Below are the code and all the weights of a small trained network. Each question names an input and a target symbol and asks about switching units off, where a switched-off unit gives its printed mean instead of its output.

import numpy as np


def w(rows, s, z=0):
    codes = np.array(rows[::2]) - 128.0
    scale = np.full(codes.shape[1], s)
    scale[-1] = z or s
    return codes * scale


def norm(h):
    return h / np.sqrt((h * h).mean(-1, keepdims=True) + 1e-5)


def f(y):
    return np.maximum(y, 0)


def softmax(a):
    e = np.exp(a - a.max(-1, keepdims=True))
    return e / e.sum(-1, keepdims=True)


def log_softmax(a):
    a = a - a.max(-1, keepdims=True)
    return a - np.log(np.exp(a).sum(-1, keepdims=True))


def net(x, mask):
    ids = ['ΔΞαβγεζηθλμπτφψω'.index(c) for c in x.split()]
    T = len(ids)
    res = E[ids] + P[:T]
    r = norm(res)
    for j in range(3):
        rows = slice(2 * j, 2 * j + 2)
        q, k, v = (r @ M[0][rows].T for M in (Q, K, V))
        z = softmax(np.where(np.tri(T) > 0, q @ k.T / 2**0.5, -1e9)) @ v
        o = O[0][rows]
        res = res + np.where(mask[j], z, o[:, -1]) @ o[:, :-1]
    y = f(norm(res) @ A[0][:, :-1].T + A[0][:, -1])
    res = res + np.where(mask[3:15], y, B[0][:, -1]) @ B[0][:, :-1]
    return log_softmax(norm(res)[-1] @ U[:, :-1].T + U[:, -1])


Q, K, V, O, A, B = {}, {}, {}, {}, {}, {}
E = w([
[99,88,168],'Δ',
[100,86,175],'Ξ',
[143,218,138],'α',
[100,87,170],'β',
[99,86,173],'γ',
[123,65,174],'ε',
[124,161,180],'ζ',
[97,79,169],'η',
[107,85,156],'θ',
[137,205,137],'λ',
[98,86,157],'μ',
[97,82,162],'π',
[32,236,153],'τ',
[89,181,102],'φ',
[234,175,99],'ψ',
[205,254,112],'ω',
],0.0065)
P = w([
[17,169,117],'0',
[196,115,160],'1',
[164,114,187],'2',
[122,4,8],'3',
[155,99,131],'4',
[139,136,209],'5',
[128,12,19],'6',
[148,91,126],'7',
[130,140,213],'8',
],0.004)
Q[0] = w([
[122,159,218],'h1',
[114,144,138],'h1',
[211,104,219],'h2',
[2,126,155],'h2',
[154,195,91],'h3',
[140,62,129],'h3',
],0.0055)
K[0] = w([
[204,139,61],'h1',
[60,152,108],'h1',
[111,123,1],'h2',
[167,129,119],'h2',
[162,112,76],'h3',
[122,145,195],'h3',
],0.0077)
V[0] = w([
[138,116,183],'h1',
[190,157,129],'h1',
[47,192,103],'h2',
[56,152,110],'h2',
[219,119,61],'h3',
[139,185,253],'h3',
],0.0047)
O[0] = w([
[121,150,122,172],'h1',
[229,165,130,96],'h1',
[40,108,98,157],'h2',
[87,102,67,159],'h2',
[106,77,179,6],'h3',
[98,254,153,252],'h3',
],0.0052,0.0031)
A[0] = w([
[236,118,60,253],'n1',
[84,111,148,118],'n2',
[115,62,158,50],'n3',
[102,180,106,86],'n4',
[104,64,169,86],'n5',
[163,120,2,194],'n6',
[64,28,99,90],'n7',
[106,189,137,119],'n8',
[104,146,111,89],'n9',
[120,144,176,180],'n10',
[152,198,65,236],'n11',
[214,76,185,182],'n12',
],0.0072,0.0018)
B[0] = w([
[73,211,61,157],'n1',
[153,153,113,192],'n2',
[129,99,133,162],'n3',
[160,96,154,208],'n4',
[192,83,144,184],'n5',
[58,132,205,199],'n6',
[94,146,102,216],'n7',
[121,83,129,254],'n8',
[141,112,129,160],'n9',
[154,125,66,243],'n10',
[135,1,136,248],'n11',
[163,173,84,159],'n12',
],0.0054,0.0032)
U = w([
[127,148,101,2],'Δ',
[127,146,101,22],'Ξ',
[126,149,95,21],'α',
[128,140,101,6],'β',
[129,139,105,7],'γ',
[143,138,132,42],'ε',
[137,209,230,219],'ζ',
[196,92,122,105],'η',
[143,141,93,47],'θ',
[153,122,113,42],'λ',
[172,94,93,76],'μ',
[195,71,99,97],'π',
[11,124,62,243],'τ',
[65,7,168,153],'φ',
[160,193,76,129],'ψ',
[165,175,95,117],'ω',
],0.012,0.0063)

Each question gives the input, a string of symbols that net reads in full, and the target symbol t.
The units are the heads (2 rows each of Q, K, V and O) and the neurons (one row each of A and B). Each row of codes is followed by its name. A weight is (code - 128) times the scale printed after its matrix; where a second scale follows, it is the last column's (O, A, B and U).
mask holds one flag per unit, heads first, then neurons. A switched-off unit (its flag False) gives its mean, the last column of its rows in O or B, instead of its output. The means were averaged over made-up inputs and are rounded, as every weight is.
A unit's drop is (log p(t) with every unit on - log p(t) with that unit switched off) / (log p(t) with every unit on - log p(t) with every unit switched off).
The circuit of an input: a set's keep is (log p(t) with only the set's units on - log p(t) with every unit switched off) / (log p(t) with every unit on - log p(t) with every unit switched off). Starting from the 12 units with the biggest drops (on a tie, the unit counted first), units are removed one at a time, each time the one whose removal leaves the highest keep (on an exact tie, the one counted first), for as long as the keep stays at least 0.8.
units of the circuit, in order: the units of the circuit, biggest drop first
unit that matters most: the unit with the biggest drop
k most important neurons: the k neurons with the biggest drops, biggest first
heads that matter: for each layer, one digit per head in row order, 1 if its drop is at least 0.15 and else 0, layers parted by /
drop when u is switched off: that unit's drop, to one decimal
input ζ ζ μ, target ζ: units of the circuit, in order => h3; n11
input ζ ζ ζ τ γ, target τ: unit that matters most => h2
input ζ β η ζ ζ Ξ, target ζ: units of the circuit, in order => n11; h2
input π η β φ α, target φ: heads that matter => 001
input ζ θ φ ζ ζ μ, target ζ: heads that matter => 000
input π Ξ Ξ μ ζ π, target ζ: heads that matter => 010
input ζ η ζ ε, target τ: 3 most important neurons => n7; n1; n11
input Ξ τ μ ω, target τ: units of the circuit, in order => n1; n6; n11
input ζ β π π π β, target ζ: 2 most important neurons => n11; n4
input ψ μ η τ ζ ζ τ, target φ: heads that matter => 010
input ζ ζ ζ Ξ γ, target ζ: heads that matter => 011
input ζ Δ θ ζ, target φ: 2 most important neurons => n11; n6
input ζ η τ ε, target τ: 2 most important neurons => n7; n11
input π μ ζ ζ τ ζ τ Δ, target τ: 2 most important neurons => n11; n7
input ζ ζ ζ γ η γ, target ζ: drop when h3 is switched off => 0.1
input ζ η π ζ λ ζ ζ ζ η, target ζ: drop when n11 is switched off => 0.4
input η φ ζ θ η Ξ, target ζ: drop when n11 is switched off => 1.1
